(in the rows, 128 means zero)
Each row is followed by its class.
[137 180 130 172 130 117 158 107 105 111 152 117 189 151 112 140 132 131
 104 129 124  99 124 124 141  83 127 121 127 137 103 127 134 122 162 132
  94 201 120 129 147 131 146 136 131 115 141 133  96 179 147 125 120 106
 124  79 150 162 145 146 103 144 184 124 131 139 116 138 154 148 139] | V
[149 178 108 123 108 126 154 107  96 118 123 124 130 161 123 137 141 157
 134 134 159  88 124 110 132  90 146 145 126 155 125 101 148 133 140 130
 106 126 124 151 125  97 132 124 107 119 160 194 117 167 128 130  60 112
 137 184  99  38 120 157  75 136 159 111  78 112 118 147 125 140 142] | E
[145 141 113 126 126 144 109 113  98 160 126 135 119 121 113 144 122 139
 116 135 117 102 149 103 136 167 122 129 116 175 182 120 127 123 131  86
 133 103 133 132 118 104 138 198 101 119 141 133 157 105 124 127 117 127
 118 155  95  51 123 132 149 125 143 121 121 132 130 111 124 193 165] | N
[165 169 113 153 131 130 166 105  92 113 139 129 125 161 125 143 142 148
 122 140 114 110 136 119 136 117 139 114 128 119  98 134 131 129 129 137
 113 139 132 156 145  96 121 112 132 125 173 145 136 204 122 128 136 126
 126 152 115  84 119 139 110 142 161 107  80 123 123 127 121 164 138] | E
[251 204  98 197 109 135 201 111  48  88 115 113 130 137 134 172 153 192
 117 154 113  94 179  92 150 180 155 119 117 104 122 111 151 116 139 119
 105 158 148 163 133 166 164 136 140 128 152 138 146 206 123 143 126 114
 128 145 131  71 104 128  99 137 188 125  81 118 145 114 141 180 144] | N
[142 163  99 168 118 129 181 113  94  97 127 122 122 154 125 160 118 154
 133 133 137 145 136 115 133 135 150 154 127  93 104   4 136 134 134 157
 122 165 170 134 136 141 129 113 152 120 141 156 107 151 134 127 149 160
 145 141 139 164 121 137 130 159 167 118 106 123 128 126 128 121 125] | L
[188 182 110 169 126 127 208 112  79  82 115 113 115 170 158 155 133 144
 130 155 121 136 154 131 138 129 149 122 136  50  61 122 145 158 143 192
 104 126 154 170 153 137 130  80 139 126 187 159 161 213 113 123 122 123
 154 186 150 131 114 129  85 120 151 120  60 103 133 129 124 142 138] | E
[181 147 132 189 137 159 109 132 104 110 158 104 155 141 118 141 119 119
  83 148 131 124 128 140 130 142 135 122 128 113  90 119 123 112 138 100
 124 182 117 131 142 173 135 138 143 140 112 115 126 170 133 130 123 127
 128 100 155 212 116 146 133 155 176 121 176 136 130 126 157 143 117] | V
[118 157 106 143 125 125 177 117  90 127 145 128 135 148 159 134 148 139
 119 144 114 113 123 118 115 108 142 113 103 115 116 141 124 137 138 139
 117 131 143 135 141  99 129 109 105 134 191 156 100 156 134 126 122 130
 138 149 115 100 119 135 108 153 150 121 110 123 127 130 126 190 157] | N
[176 175 134 183 124 165 170 124 104  96 145 106 141 129 128 154 128 120
  97 139 132 105 126 124 133 144 142 135 121  97  85 146 130 125 159 144
  87 152 126 111 139 172 139 136 132 132 124 114 119 168 138 121 112 128
 131 106 144 179 129 126 136 135 180 146 156 129 147 115 165 111 128] | V
[109 173 107 147  95 131 192 104  64 120 140 130 128 133 104 143 137 150
 143 119 123  80 119 111 123  70 131 134  98 140 143 147 150 115 144 141
 106 134  48 139 138  89 131 118 123 104 162 190  64 149 155 120 137 115
 130 143 117  84 115 162  84 170 166 110  88 137 115 130 133 174 190] | L
[156 172 114 140 122 117 148 107  89 111 127 128 129 163 136 142 128 127
 131 133 131 121 154 114 136 112 143 120 139 104 106 110 146 133 132 156
 108 134 140 155 141 127 132 101 115 131 169 149 113 178 120 126 132 123
 143 161 116 106 139 147  98 132 137 103  75 104 139 118 130 142 119] | E
[170 151 117 139 164 126 127 115 116 127 160 133 118 161 146 132 127 131
 128 153 138 134 145 134 123 141 146 142 122 104  98  93 127 137 176 129
 131 108 141 142 137 120 121 115 115 149 160 128 156 167 125 118 118 123
 126 158 114 120 112 131 147 128 124 133 104 105 124 130 132 149 106] | E
[170 154 130 168 140 138 141 129 107 108 144 107 156 127 129 134 120 119
  89 146 152 126 118 123 128 142 131 121 123  89  81 135 125 129 136 129
 130 176 113 146 131 192 145 134 143 137 117 109 129 159 133 128 116 144
 132 104 162 234 131 118 140 149 167 122 166 132 123 118 159 122 106] | V
[152 141 137 154 117 138 140 136  90 111 134 128  99 134 108 148 123 142
 124 142 149 143 150 113 130 171 136 162 128  82 106 164 136 121 120 134
 117 148 158 143 119 163 115 125 141 134 117 114 135 128 112 127 130 113
 168 125 139 184  94 126 145 163 144 123 115 132 123 129 164 103 117] | L
[173 147 124 177 133 144 145 107 112  92 159 123 139 147 126 143 113 125
  88 143 138 121 137 120 131 128 125 115 119  90  58 134 129 122 131 106
 116 190 123 119 154 171 140 119 157 149 118 109 127 175 151 128 110 125
 116 109 168 217 132 134 121 149 175 124 158 131  84 133 162 117  96] | V
[135 175 114 149 138 155 123 112  90 139 174 123 136 163 134 137 135 129
  91 152 106 107 154 128 126 168 144 130 137 134 106 117 142 127 138 107
 130 145 149 133 138 132 115 129 140 145 143 124 132 170 135 128 107 107
 119 150 138 113 114 124 147 151 149 118 125 117 120 140 138 197 118] | N
[149 149 118 130 117 126 150 120  95 111 111 118 121 136 105 150 128 171
 154 147 127 135 151 115 132 125 140 122 129 113 126 154 141 123 131 142
 142 140 108 132 122 149 138 126 143  87 137 141 110 148 101 136 147 125
 135 138 138 126 126 126 115 149 145 131 100 132 136 119 139 127 145] | L
[186 161 112 146 130 138 176 105 103 132 138 119 119 165 139 142 137 139
 133 149 108 119 140 115 135 138 136 169 124  96  93 127 140 135 126 133
 119 141 139 154 139 150 131 125 125 118 167 147 134 169 120 120 137 127
 133 154 121 123 133 136 139 138 153 107 116 118 120 125 137 143 119] | E
[ 84 172 120 153 125 163  91 108 103 127 170 117 136 167  90 136 121 117
  95 151 150 121 148 111 138 137 110 146 153 115  76 144 140 119 118 112
 128 192 117 129 141 129 121 132 148 146 127 155 115 148 116 124 123 108
 147 117 127 210 122 161 138 176 165 150 144 120 114 143 142 172 107] | L
[149 141 138 164 131 163 124 123 106 108 156 123 139 141 124 139 121 112
  93 144 143 128 121 130 151 143 127 113 129 101  62 137 134 133 141 104
 127 190 100 128 144 168 128 146 156 148 104 103 123 171 134 134 112 142
 113 134 154 233 136 142 135 149 159 132 172 130 129 124 168 128 107] | V
[147 166 111 126 119 127 121 109 108 153 122 122 110 158 120 128 119 144
 118 148 151 138 170 111 127 141 125 126 124 124 102 109 137 116 141 132
 114 129 139 149 128 152 138 115 139 137 139 140 149 141 108 105 125 116
 134 149 129  99 148 140 131 124 158 121 124 120 132 134 129 163 111] | E
[113 119 124 132 128 146 107 152 133 139 138 134 119 123 121 130 140 136
 122 127 149 151 129 131 125 136 134 139 129 136 126 153 130 133 129 131
 139 139 119 132 119 131 121 128 138 139 131 136 135 114 145 103 125 141
 123 130 125 155 124 136 147 143 132 126 118 122 131 135 130 139 157] | L
[157 176 130 167 129 171 100  99 107 120 158 132 153 148  86 139 126 124
  74 143 123  90 122 118 162 151 107 123 132 157 105 123 130 122 124  56
 110 211 112 126 117 190 138 164 149 147 111 121 106 157 157 130  57 131
 123  98 140 165 131 180 115 151 196 103 160 148 124 130 149 164 109] | V
[146 164 107 158 139 144 176 124  89 126 148 117 111 131 159 128 149 140
 100 160 136 145 157 113 119 151 157 138 127  87  85 150 129 133 115 156
 134 144 150 152 141 146 149 115 115 148 132 145 140 159 121 125 127 142
 128 158 154 163 137 122 144 152 154 130 117 131 133 130 137 147 126] | N
[167 165 122 156 135 131 161 114  70 101 141 121 116 157 138 133 148 152
 100 148 146 117 143 105 133 130 139 112 124 110 108 121 154 131 131 135
 114 126 132 147 144 133 125 104 144 134 168 144 117 213 128 121 124 120
 135 147 119  97 124 131  66 131 145 126  73 113 131 146 123 155 129] | E
[157 118 134 140 129 129 195 142 131  94 110 109 120  94 157 133 129 131
 126 144 122 115 124 136 130 112 142 121 114  78 111 138 125 136 124 173
 120 122 140 130 125 133 130 108 127 133 118 126  99 147 121 135 141 126
 136  99 155 175 122 106 116 122 140 122 134 124 139 120 150  84 147] | V
[116 159 119 139 134 177  81 124 111 173 179 135 132 161 119 131 131 121
  85 167 132 113 131 118 142 179 101 129 142 155 125 141 130 114 123 101
 120 146 118 128 133 126 110 152 133 151 114 118 148 136 134 141 117 135
 116 132 124 133 128 145 167 154 150 119 160 136 125 126 134 198 104] | N
[167 162 116 145 123 132 138 113 100 116 136 130 126 174 131 125 122 128
 107 145 127 109 140 102 142 139 131 129 133 127 109  84 139 112 128 135
 108 145 129 137 138 137 123 117 132 144 161 135 142 163 120 116 129 128
 143 148 119 113 119 141 125 124 139 122 132 117 130 123 130 166 106] | E
[111 180 105 163 109 153 172 113  93  98 142 133 124 163 127 146 161 145
 110 137 146 125 141 119 126 100 137 125 139  81  75 176 150 132 147 137
 126 161 141 135 150 134 133  99 146 129 147 153 100 162 124 136 135 121
 151 126 145 193 114 144 114 175 165 119  84 107 120 127 149 147 135] | L
[137 197 104 176 115 163 113  86  64 112 179 139 131 173  68 163 121 151
  69 135 162  96 155  89 137 152 127 106 131 118  81 168 148 109 128  83
 116 225 128 134 138 161 133 138 167 129 132 152 111 172 122 132 124 123
 128 135 139 154 112 167 109 185 206 106  88 188 130 138 140 203 129] | L
[192 176 130 169 128 127 171 150  91  73 125 109 128 122 142 156 129 144
 125 141 163 138 141 129 135 125 160 125 115  91  96 131 147 124 144 143
 130 164 135 112 135 158 146  95 143 116 135 121 118 185 134 139 124 107
 135 107 166 174 120 140 114 138 175 127 128 120 140 115 151 102 130] | V
[ 87 190 103 123 104 118 182  96 125 136 149 111 111 168 122 135 160 109
 146 104 128  93 136 122 110  81 116 127 117 208 129 137 121 143 125 164
  86 120 144 127 141  53 119  96  83  98 174 188  60 167 135 130 126 123
 137 147  99  48 116 158  75 172 137 111  58  91  96 145 123 169 144] | E
[168 155 107 130 123 135 155 126 125 143 147 116 143 138 128 139 142 107
 131 135 125 109 125 140 134  82 128 130 117 148 151 142 130 129 143 149
 128 123 122 128 129 108 138 138 115 118 141 136 112 126 133 132 130 132
 115 136 108  84 118 143 127 150 132 123 115 121 119 133 117 165 147] | N
[142 132 129 136  79 126 145 127 112 119 128 127 119 108 124 140 132 168
 138 130 129 133 148 133 128 111 136 116 126 109 129 145 134 130 140 154
 130 126 145 156 118 135 122 125 124 121 136 139 118 129 122 131 147 111
 132 148 130 164 155 135 122 138 138 133 125 118 132 127 126 133 149] | L
[178 143 145 178 121 130 141 118 126 100 126 118 141 113 127 139 115 135
 106 116 129 110 173 132 126 132 135 117 120 115 109 112 111 115 151 118
 119 187 124 128 139 163 129 142 129 123 110 101 127 155 141 135 132 127
  92 110 151 157 131 139 109 112 158 152 136 143 137 123 153 102 116] | V
[160 179 116 146 104 127 197 110  98 121 149 115 130 167 126 153 127 132
 122 148 142 105 136 113 133 125 137 126 125 118 107 130 144 141 127 135
 106 134 153 146 136 126 125 102 103 135 202 158 131 174 142 125 126 122
 135 148 121  98 120 122 106 143 143 107  69 104 119 157 119 148 122] | E
[146 156 138 149 127 140 162 133 103 135 147 121 121 135 160 133 151 132
 106 150 143 126 129 158 129 121 135 136 116  82  78 126 131 122 150 155
 124 134 140 141 130 120 128 110 120 144 157 147 142 124 128 115 120 135
 137 154 133 135 139 115 123 135 118 114 130 103  97 135 145 160 139] | N
